Below is a small trained network, with its code and all its weights. Each question gives an input and a target symbol and asks what happens when units are switched off, that is, made to give their printed mean instead of their output.

import numpy as np


def w(rows, s, z=0):
    codes = np.array(rows[::2]) - 128.0
    scale = np.full(codes.shape[1], s)
    scale[-1] = z or s
    return codes * scale


def f(y):
    return np.maximum(y, 0)


def softmax(a):
    e = np.exp(a - a.max(-1, keepdims=True))
    return e / e.sum(-1, keepdims=True)


def log_softmax(a):
    a = a - a.max(-1, keepdims=True)
    return a - np.log(np.exp(a).sum(-1, keepdims=True))


def net(x, mask):
    ids = ['Ωαεζηθμ'.index(c) for c in x.split()]
    T = len(ids)
    res = E[ids] + P[:T]
    r = res
    for j in range(3):
        rows = slice(4 * j, 4 * j + 4)
        q, k, v = (r @ M[0][rows].T for M in (Q, K, V))
        z = softmax(np.where(np.tri(T) > 0, q @ k.T / 4**0.5, -1e9)) @ v
        o = O[0][rows]
        res = res + np.where(mask[j], z, o[:, -1]) @ o[:, :-1]
    y = f(res @ A[0][:, :-1].T + A[0][:, -1])
    res = res + np.where(mask[3:19], y, B[0][:, -1]) @ B[0][:, :-1]
    return log_softmax(res[-1] @ U[:, :-1].T + U[:, -1])


Q, K, V, O, A, B = {}, {}, {}, {}, {}, {}
E = w([
[88,202,37],'Ω',
[103,7,99],'α',
[145,131,180],'ε',
[149,128,180],'ζ',
[172,124,176],'η',
[127,73,76],'θ',
[37,130,130],'μ',
],0.014)
P = w([
[140,254,184],'0',
[115,155,143],'1',
[108,148,141],'2',
[94,142,136],'3',
[81,144,118],'4',
[85,146,119],'5',
[65,139,109],'6',
[75,124,113],'7',
],0.0052)
Q[0] = w([
[154,80,183],'head 0',
[172,75,208],'head 0',
[70,32,132],'head 0',
[133,158,114],'head 0',
[148,209,198],'head 1',
[123,143,109],'head 1',
[138,116,164],'head 1',
[139,241,233],'head 1',
[252,154,209],'head 2',
[46,181,131],'head 2',
[237,174,219],'head 2',
[214,111,142],'head 2',
],0.03)
K[0] = w([
[122,55,179],'head 0',
[140,27,215],'head 0',
[23,73,74],'head 0',
[152,160,125],'head 0',
[70,217,148],'head 1',
[105,117,138],'head 1',
[157,150,114],'head 1',
[62,241,168],'head 1',
[173,4,84],'head 2',
[170,209,185],'head 2',
[188,24,101],'head 2',
[110,78,92],'head 2',
],0.028)
V[0] = w([
[172,119,87],'head 0',
[220,116,56],'head 0',
[115,174,247],'head 0',
[192,111,56],'head 0',
[92,108,191],'head 1',
[40,166,86],'head 1',
[47,138,146],'head 1',
[83,86,250],'head 1',
[182,198,71],'head 2',
[107,96,142],'head 2',
[95,97,140],'head 2',
[108,112,167],'head 2',
],0.011)
O[0] = w([
[172,133,135,119],'head 0',
[216,113,159,90],'head 0',
[36,47,159,3],'head 0',
[204,137,139,128],'head 0',
[119,94,84,169],'head 1',
[63,176,129,168],'head 1',
[91,137,104,182],'head 1',
[138,67,59,189],'head 1',
[124,138,247,112],'head 2',
[123,136,84,135],'head 2',
[137,137,92,148],'head 2',
[138,110,90,131],'head 2',
],0.012,0.0046)
A[0] = w([
[187,129,254,2],'neuron 0',
[213,100,148,194],'neuron 1',
[165,71,89,11],'neuron 2',
[160,12,225,99],'neuron 3',
[136,32,249,120],'neuron 4',
[152,113,161,127],'neuron 5',
[187,87,19,103],'neuron 6',
[124,122,140,83],'neuron 7',
[114,62,32,5],'neuron 8',
[230,93,232,160],'neuron 9',
[195,157,153,44],'neuron 10',
[38,113,152,154],'neuron 11',
[195,138,127,66],'neuron 12',
[181,29,193,131],'neuron 13',
[60,254,133,18],'neuron 14',
[149,45,140,96],'neuron 15',
],0.0068,0.0073)
B[0] = w([
[210,41,38,141],'neuron 0',
[44,118,222,204],'neuron 1',
[147,213,175,144],'neuron 2',
[249,133,126,155],'neuron 3',
[227,146,153,163],'neuron 4',
[122,142,134,138],'neuron 5',
[85,27,132,254],'neuron 6',
[129,128,127,128],'neuron 7',
[132,197,206,192],'neuron 8',
[36,174,134,175],'neuron 9',
[101,179,151,132],'neuron 10',
[216,183,46,197],'neuron 11',
[89,139,169,135],'neuron 12',
[170,95,68,158],'neuron 13',
[164,62,178,173],'neuron 14',
[85,145,141,145],'neuron 15',
],0.019,0.0082)
U = w([
[183,64,126,13],'Ω',
[119,113,121,75],'α',
[93,118,13,180],'ε',
[149,63,76,9],'ζ',
[153,62,72,4],'η',
[85,140,129,54],'θ',
[95,3,70,243],'μ',
],0.0052,0.0033)

Each question gives the input, a string of symbols that net reads in full, and the target symbol t.
The units are the heads (4 rows each of Q, K, V and O) and the neurons (one row each of A and B). Each row of codes is followed by its name. A weight is (code - 128) times the scale printed after its matrix; where a second scale follows, it is the last column's (O, A, B and U).
mask holds one flag per unit, heads first, then neurons. A switched-off unit (its flag False) gives its mean, the last column of its rows in O or B, instead of its output. The means were averaged over made-up inputs and are rounded, as every weight is.
A unit's drop is (log p(t) with every unit on - log p(t) with that unit switched off) / (log p(t) with every unit on - log p(t) with every unit switched off).
The circuit of an input: a set's keep is (log p(t) with only the set's units on - log p(t) with every unit switched off) / (log p(t) with every unit on - log p(t) with every unit switched off). Starting from the 12 units with the biggest drops (on a tie, the unit counted first), units are removed one at a time, each time the one whose removal leaves the highest keep (on an exact tie, the one counted first), for as long as the keep stays at least 0.8.
circuit, biggest first: the units of the circuit, biggest drop first
most important unit: the unit with the biggest drop
k most important neurons: the k neurons with the biggest drops, biggest first
heads that matter: for each layer, one digit per head in row order, 1 if its drop is at least 0.15 and else 0, layers parted by /
drop when u is switched off: that unit's drop, to one decimal
input Ω α α ζ θ μ, target Ω: 2 most important neurons -> (neuron 4; neuron 3)
input θ μ θ μ θ Ω θ, target θ: heads that matter -> 101
input θ α ε ζ ζ, target μ: heads that matter -> 011
input θ ζ Ω η, target Ω: 2 most important neurons -> (neuron 14; neuron 4)
input Ω η θ Ω μ, target Ω: 2 most important neurons -> (neuron 4; neuron 0)
input μ μ ε ζ, target ε: heads that matter -> 110
input θ θ ζ α α θ μ, target ε: heads that matter -> 100
input μ η η μ ε, target ε: most important unit -> head 1
input ε ζ θ μ η θ, target ε: heads that matter -> 100
input θ ζ θ ε μ ε, target ε: heads that matter -> 110
input θ α θ α ζ η, target μ: 2 most important neurons -> (neuron 6; neuron 11)
input η α η ε, target μ: circuit, biggest first -> (neuron 6; head 2; head 1)
input α μ θ θ η, target ε: circuit, biggest first -> (head 1; neuron 1; neuron 6)
input η θ θ θ, target θ: heads that matter -> 110
input μ θ θ θ θ ζ, target ε: most important neuron -> (neuron 6)
input α α α α α ζ, target μ: drop when neuron 11 is switched off -> 0.1
input α η ε, target μ: drop when head 1 is switched off -> 0.6
input Ω α θ α θ, target Ω: drop when neuron 3 is switched off -> 0.4
